Below is a small trained network, with its code and all its weights. Each question gives an input and a class and asks what happens when units are switched off, that is, made to give their printed mean instead of their output.

import numpy as np


def w(rows, s, z=0):
    codes = np.array(rows[::2]) - 128.0
    scale = np.full(codes.shape[1], s)
    scale[-1] = z or s
    return codes * scale


def f(y):
    return np.maximum(y, 0)


def log_softmax(a):
    a = a - a.max(-1, keepdims=True)
    return a - np.log(np.exp(a).sum(-1, keepdims=True))


def net(x, mask):
    res = np.array(x, float).reshape(1, 6) / 4 @ E
    y = f(res @ A[0][:, :-1].T + A[0][:, -1])
    res = res + np.where(mask, y, B[0][:, -1]) @ B[0][:, :-1]
    return log_softmax(res[-1] @ U[:, :-1].T + U[:, -1])


A, B = {}, {}
E = w([
[125,127,127],'x0',
[2,102,164],'x1',
[125,127,129],'x2',
[129,129,130],'x3',
[159,86,220],'x4',
[142,245,165],'x5',
],0.009)
A[0] = w([
[17,132,148,171],'neuron 0',
[163,197,159,64],'neuron 1',
[233,113,91,13],'neuron 2',
[236,109,105,21],'neuron 3',
[111,222,184,60],'neuron 4',
[82,103,118,254],'neuron 5',
[99,6,61,167],'neuron 6',
[119,2,90,175],'neuron 7',
[114,178,3,88],'neuron 8',
[59,116,158,13],'neuron 9',
[171,123,106,240],'neuron 10',
[64,185,191,175],'neuron 11',
[138,172,153,79],'neuron 12',
[99,238,184,97],'neuron 13',
[156,100,230,66],'neuron 14',
[230,176,84,80],'neuron 15',
[91,156,26,174],'neuron 16',
[60,219,159,184],'neuron 17',
[154,107,182,215],'neuron 18',
[133,69,112,44],'neuron 19',
[193,60,216,89],'neuron 20',
],0.012,0.0054)
B[0] = w([
[153,19,209,228],'neuron 0',
[128,112,98,184],'neuron 1',
[55,51,123,189],'neuron 2',
[46,59,156,190],'neuron 3',
[113,130,70,196],'neuron 4',
[190,109,170,216],'neuron 5',
[141,177,80,254],'neuron 6',
[168,156,60,250],'neuron 7',
[81,173,196,208],'neuron 8',
[40,50,118,160],'neuron 9',
[186,120,209,211],'neuron 10',
[172,81,107,214],'neuron 11',
[84,92,58,158],'neuron 12',
[115,105,61,218],'neuron 13',
[47,255,112,188],'neuron 14',
[135,24,120,224],'neuron 15',
[106,225,226,215],'neuron 16',
[173,149,105,225],'neuron 17',
[149,243,173,205],'neuron 18',
[64,142,52,156],'neuron 19',
[95,171,152,206],'neuron 20',
],0.0079,0.0089)
U = w([
[46,36,177,30],'0',
[38,240,198,59],'1',
[200,152,168,255],'2',
[195,150,164,247],'3',
[120,161,2,40],'4',
],0.011,0.0053)

Each question gives the input, the list of numbers given to net, and the class t.
The units are the neurons (one row each of A and B). Each row of codes is followed by its name. A weight is (code - 128) times the scale printed after its matrix; where a second scale follows, it is the last column's (A, B and U).
mask holds one flag per neuron, in row order. A switched-off neuron (its flag False) gives its mean, the last column of its row in B, instead of its output. The means were averaged over made-up inputs and are rounded, as every weight is.
A unit's drop is (log p(t) with every unit on - log p(t) with that unit switched off) / (log p(t) with every unit on - log p(t) with every unit switched off).
The circuit of an input: a set's keep is (log p(t) with only the set's units on - log p(t) with every unit switched off) / (log p(t) with every unit on - log p(t) with every unit switched off). Starting from the 12 units with the biggest drops (on a tie, the unit counted first), units are removed one at a time, each time the one whose removal leaves the highest keep (on an exact tie, the one counted first), for as long as the keep stays at least 0.8.
circuit, biggest first: the units of the circuit, biggest drop first
unit that matters most: the unit with the biggest drop
k most important neurons: the k neurons with the biggest drops, biggest first
drop of u: that unit's drop, to one decimal
input [-4,-8,-6,-8,4,-6], class 0: unit that matters most : neuron 3
input [1,6,7,-1,6,-3], class 3: circuit, biggest first : [neuron 7; neuron 3]
input [0,-8,5,5,8,-7], class 0: 4 most important neurons : [neuron 3; neuron 2; neuron 16; neuron 15]
input [-2,-8,1,6,4,0], class 0: circuit, biggest first : [neuron 3; neuron 2]
input [4,3,-7,0,-7,-7], class 1: 2 most important neurons : [neuron 16; neuron 8]
input [3,-7,3,-8,-8,-7], class 1: circuit, biggest first : [neuron 16; neuron 8]
input [8,6,7,4,-8,-7], class 1: 4 most important neurons : [neuron 16; neuron 6; neuron 8; neuron 15]
input [-5,-8,3,-3,6,0], class 0: 3 most important neurons : [neuron 3; neuron 2; neuron 15]
input [7,8,0,-1,4,7], class 0: 2 most important neurons : [neuron 0; neuron 9]
input [0,-6,5,-1,7,-3], class 1: 3 most important neurons : [neuron 14; neuron 20; neuron 18]
input [-7,5,5,-4,3,6], class 2: 2 most important neurons : [neuron 17; neuron 0]
input [-2,6,7,1,-1,7], class 3: 2 most important neurons : [neuron 17; neuron 0]
input [-4,8,-8,-8,2,2], class 0: 2 most important neurons : [neuron 9; neuron 0]
input [-3,-8,-4,3,-1,-7], class 0: circuit, biggest first : [neuron 3]
input [0,2,-1,-6,-6,8], class 4: 2 most important neurons : [neuron 13; neuron 4]
input [6,-7,5,-8,2,-7], class 0: drop of neuron 10 : 0.3
input [6,4,1,4,-3,-8], class 4: drop of neuron 0 : -0.1
input [-1,-5,-1,-4,-4,8], class 4: drop of neuron 8 : -0.1
